Below is a small trained network, with its code and all its weights. Each question gives an input and a class and asks what happens when units are switched off, that is, made to give their printed mean instead of their output.

import numpy as np


def w(rows, s, z=0):
    codes = np.array(rows[::2]) - 128.0
    scale = np.full(codes.shape[1], s)
    scale[-1] = z or s
    return codes * scale


def f(y):
    return y / 2 * (1 + np.tanh(0.7978845608 * (y + 0.044715 * y**3)))


def log_softmax(a):
    a = a - a.max(-1, keepdims=True)
    return a - np.log(np.exp(a).sum(-1, keepdims=True))


def net(x, mask):
    res = np.array(x, float).reshape(1, 5) / 4 @ E
    y = f(res @ A[0][:, :-1].T + A[0][:, -1])
    res = res + np.where(mask, y, B[0][:, -1]) @ B[0][:, :-1]
    return log_softmax(res[-1] @ U[:, :-1].T + U[:, -1])


A, B = {}, {}
E = w([
[95,68,77,64,44,254,98,145],'x0',
[32,27,179,157,95,52,55,169],'x1',
[149,147,116,156,89,132,109,111],'x2',
[192,129,143,149,120,131,99,137],'x3',
[95,168,122,75,74,83,91,103],'x4',
],0.0085)
A[0] = w([
[122,44,131,204,18,29,138,224,103],'n1',
[132,118,105,125,154,29,172,160,2],'n2',
[42,2,209,168,119,72,79,128,58],'n3',
[49,91,149,126,72,226,109,122,46],'n4',
[144,182,197,213,137,93,82,87,27],'n5',
[128,173,157,186,77,20,196,165,40],'n6',
[185,38,190,29,52,207,44,176,97],'n7',
[117,163,203,187,156,24,149,134,57],'n8',
],0.0066,0.0021)
B[0] = w([
[143,118,108,129,87,58,194,2,221],'n1',
[102,213,49,134,127,172,105,136,148],'n2',
[205,37,142,106,107,98,148,84,253],'n3',
[108,209,109,168,197,174,79,158,211],'n4',
[116,167,110,128,183,143,72,136,167],'n5',
[104,118,53,172,147,160,127,168,173],'n6',
[76,129,99,212,143,113,128,179,244],'n7',
[94,191,80,190,172,206,102,211,202],'n8',
],0.0084,0.0073)
U = w([
[38,196,151,188,134,236,88,240,2],'0',
[254,134,137,40,90,168,217,22,254],'1',
],0.0052,0.00095)

Each question gives the input, the list of numbers given to net, and the class t.
The units are the neurons (one row each of A and B). Each row of codes is followed by its name. A weight is (code - 128) times the scale printed after its matrix; where a second scale follows, it is the last column's (A, B and U).
mask holds one flag per neuron, in row order. A switched-off neuron (its flag False) gives its mean, the last column of its row in B, instead of its output. The means were averaged over made-up inputs and are rounded, as every weight is.
A unit's drop is (log p(t) with every unit on - log p(t) with that unit switched off) / (log p(t) with every unit on - log p(t) with every unit switched off).
The circuit of an input: a set's keep is (log p(t) with only the set's units on - log p(t) with every unit switched off) / (log p(t) with every unit on - log p(t) with every unit switched off). Starting from all 8 units, units are removed one at a time, each time the one whose removal leaves the highest keep (on an exact tie, the one counted first), for as long as the keep stays at least 0.8.
units of the circuit, in order: the units of the circuit, biggest drop first
k most important neurons: the k neurons with the biggest drops, biggest first
drop of u: that unit's drop, to one decimal
input [-5,7,2,-5,4], class 1: 2 most important neurons -> n3, n1
input [-3,7,-7,-3,-8], class 1: units of the circuit, in order -> n3
input [7,-6,-2,3,4], class 0: 3 most important neurons -> n7, n3, n1
input [-7,-7,-7,-4,2], class 0: 3 most important neurons -> n8, n3, n1
input [3,8,-2,-8,2], class 1: 2 most important neurons -> n3, n1
input [4,5,-1,-3,6], class 1: 3 most important neurons -> n3, n1, n8
input [-1,5,-7,4,-5], class 1: drop of n3 -> 0.1
input [-4,8,0,-3,5], class 1: drop of n3 -> 0.6
input [0,1,-2,2,-5], class 1: drop of n8 -> 0.5
input [4,6,-6,0,-3], class 1: 2 most important neurons -> n3, n1
